Look-ups in named tables: a row name and a column name give one cell, copied from the table.

zigav:
,nobi,zalep
teg,0.60,-0.30
veb,0.08,-0.08
mebu,-0.35,0.37
rapoba,0.49,-0.32
lireb,0.00,0.16
fug,-0.78,-0.11
lefavad,0.01,0.47
ged,-0.59,0.40
tipela,-0.63,0.74
pekepem,-0.23,0.65
fis,-0.65,0.60
togan,-0.87,0.62

ged, zalep => 0.40
lireb, nobi => 0.00
veb, nobi => 0.08
tipela, nobi => -0.63
rapoba, nobi => 0.49
fug, nobi => -0.78
lireb, zalep => 0.16
lefavad, zalep => 0.47
mebu, zalep => 0.37
ged, nobi => -0.59
pekepem, zalep => 0.65
fug, zalep => -0.11
rapoba, zalep => -0.32
togan, zalep => 0.62
teg, nobi => 0.60
togan, nobi => -0.87
lefavad, nobi => 0.01
fis, zalep => 0.60
mebu, nobi => -0.35
fis, nobi => -0.65
Row with the largest zalep: tipela

tiperu
|  | soka | rikesa | tarutu | dak | nifulin | los |
|---|---|---|---|---|---|---|
| bodutu | 48195 | 19604 | 75368 | 73324 | 55237 | 31793 |
| fak | 44144 | 19901 | 74357 | 78671 | 60720 | 74271 |
| dev | 40162 | 26150 | 55290 | 71417 | 66848 | 74557 |
| bozap | 50184 | 66581 | 38507 | 52748 | 66571 | 88674 |
| zur | 68084 | 77832 | 72678 | 54761 | 49157 | 74105 |
| seg | 53872 | 60117 | 58087 | 60787 | 60802 | 92618 |
| kesarup | 67995 | 82751 | 67075 | 51713 | 50609 | 76657 |
| lusipo | 56708 | 39421 | 86772 | 73850 | 51774 | 74166 |
| tuzef | 65463 | 92507 | 49037 | 43879 | 56124 | 81275 |
| bir | 56073 | 59964 | 64189 | 62143 | 58256 | 90910 |
| fega | 50918 | 59693 | 35069 | 47448 | 62842 | 34971 |
| bef | 64896 | 64219 | 80266 | 62254 | 49149 | 74721 |
| funo | 61065 | 94446 | 26616 | 33694 | 61005 | 53055 |
| fop | 45419 | 21846 | 64992 | 70023 | 58976 | 33271 |

funo, dak: 33694
bodutu, dak: 73324
funo, tarutu: 26616
bodutu, los: 31793
zur, soka: 68084
fop, nifulin: 58976
zur, rikesa: 77832
bir, tarutu: 64189
bef, soka: 64896
lusipo, los: 74166
lusipo, tarutu: 86772
bozap, dak: 52748
fop, soka: 45419
fak, los: 74271
fak, rikesa: 19901
fega, dak: 47448
fega, tarutu: 35069
bozap, tarutu: 38507
kesarup, rikesa: 82751
funo, soka: 61065
Which row has the largest dak? fak

vimokub:
         dafutu    tet  dobozi    lar    lok    bap  zegumu
fubu      -4994  -1797    1240  -5159   1186   2162     230
boguna     2760   -420   -5050   1426    340   -702    -430
nide      -5820    561    2295  -2541   2109   1738    2083
zez       -2770  -1243   -2784  -1690    279  -4766   -3048
biv       -2958   -104   -5143  -2846   3486   5327    -483
tes       -2226   1862    3488   1128    247  -2972     961
neb       -3595   2067   -1318    781   3055  -2100    -493
fabasus    1370   -214   -1952   1942  -1414  -4193   -2601
pere       1230  -1354   -4722  -3432    578   3440   -1667
komev     -2003   -907   -1276   1881   -686  -5597   -4648
mor        -537  -1271    3686  -4724  -1455   1377    -233
ker        -892   1409   -2576   3356   1093  -4151   -2488
dalo      -1514   1932    4139   3879   -554  -7264     457
sek       -4648    895     913   -678   2725    477    1709

lar of dalo: 3879
zegumu of nide: 2083
dobozi of ker: -2576
lar of ker: 3356
dafutu of boguna: 2760
dafutu of mor: -537
Which row has the largest zegumu? nide

dute =
fields: ludu, lum
ris: [0.75, 0.43]
fopat: [0.54, 0.51]
rirag: [0.70, 0.68]
pila: [0.60, 0.86]
dotorum: [0.81, 0.74]
zok: [0.22, 0.36]

What is the ludu of dotorum in dute? 0.81
What is the lum of ris in dute? 0.43
What is the ludu of pila in dute? 0.60
What is the lum of dotorum in dute? 0.74
What is the lum of pila in dute? 0.86
What is the ludu of rirag in dute? 0.70
What is the lum of fopat in dute? 0.51
What is the lum of zok in dute? 0.36
Row with the largest lum: pila

fel =
cols = sizal, pime, tuguvab, ninag, seril, fep, rim, mif, dorota
lal: [-289, -324, -533, -341, 192, -60, -54, 469, -379]
bibilas: [-705, -670, -201, -722, -648, -350, -179, -157, -805]
sazinib: [-215, -77, -449, -256, 155, -35, 89, 242, -148]
pame: [-188, -363, 27, -522, -496, 17, -142, -752, -723]
bod: [-592, -599, -237, -652, -666, -139, -359, 522, -445]
tusubo: [389, -381, -97, -461, -237, -579, -945, -772, -351]
gibazul: [-498, -360, -27, -384, -490, 69, -384, -822, -690]
safimu: [-969, -568, 9, -220, -395, -362, -342, -360, -890]
pav: [-612, -598, -205, -708, -732, -164, -345, 416, -474]

gibazul, pime -> -360
sazinib, ninag -> -256
tusubo, sizal -> 389
pame, dorota -> -723
bibilas, dorota -> -805
lal, tuguvab -> -533

sul
|  | peboses | gafitez | vebo | tilar | tobadag | pavib | gel |
|---|---|---|---|---|---|---|---|
| lak | 144 | 168 | 115 | 152 | 123 | 187 | 96 |
| savi | 92 | 169 | 103 | 133 | 131 | 88 | 71 |
| vano | 58 | 153 | 98 | 103 | 114 | 162 | 122 |
| til | 127 | 164 | 122 | 155 | 100 | 192 | 118 |
| nikopad | 131 | 173 | 85 | 166 | 127 | 167 | 108 |
| lituf | 124 | 100 | 79 | 98 | 190 | 114 | 124 |

tobadag of vano: 114
peboses of savi: 92
tobadag of til: 100
pavib of til: 192
tobadag of savi: 131
pavib of lituf: 114
peboses of til: 127
vebo of savi: 103
gel of lak: 96
tilar of savi: 133
gel of nikopad: 108
gel of savi: 71
tobadag of lak: 123
tobadag of lituf: 190
pavib of vano: 162
pavib of lak: 187

doru =
|  | mivatev | makozop |
|---|---|---|
| lok | 207 | 207 |
| kode | 150 | 98 |
| zuf | 114 | 114 |
| tiv | 113 | 118 |
| lor | 109 | 158 |
| pifik | 46 | 141 |
| duv | 50 | 173 |
| zokul | 85 | 132 |
| kameke | 254 | 141 |
| simuda | 44 | 158 |

makozop of lor = 158
makozop of pifik = 141
makozop of zuf = 114
mivatev of simuda = 44
mivatev of kameke = 254
mivatev of duv = 50
makozop of kameke = 141
mivatev of pifik = 46
mivatev of zokul = 85
mivatev of lor = 109
mivatev of lok = 207
makozop of tiv = 118
mivatev of kode = 150
makozop of zokul = 132
makozop of lok = 207
mivatev of tiv = 113
makozop of simuda = 158
makozop of kode = 98
makozop of duv = 173
mivatev of zuf = 114
Which row has the largest mivatev? kameke

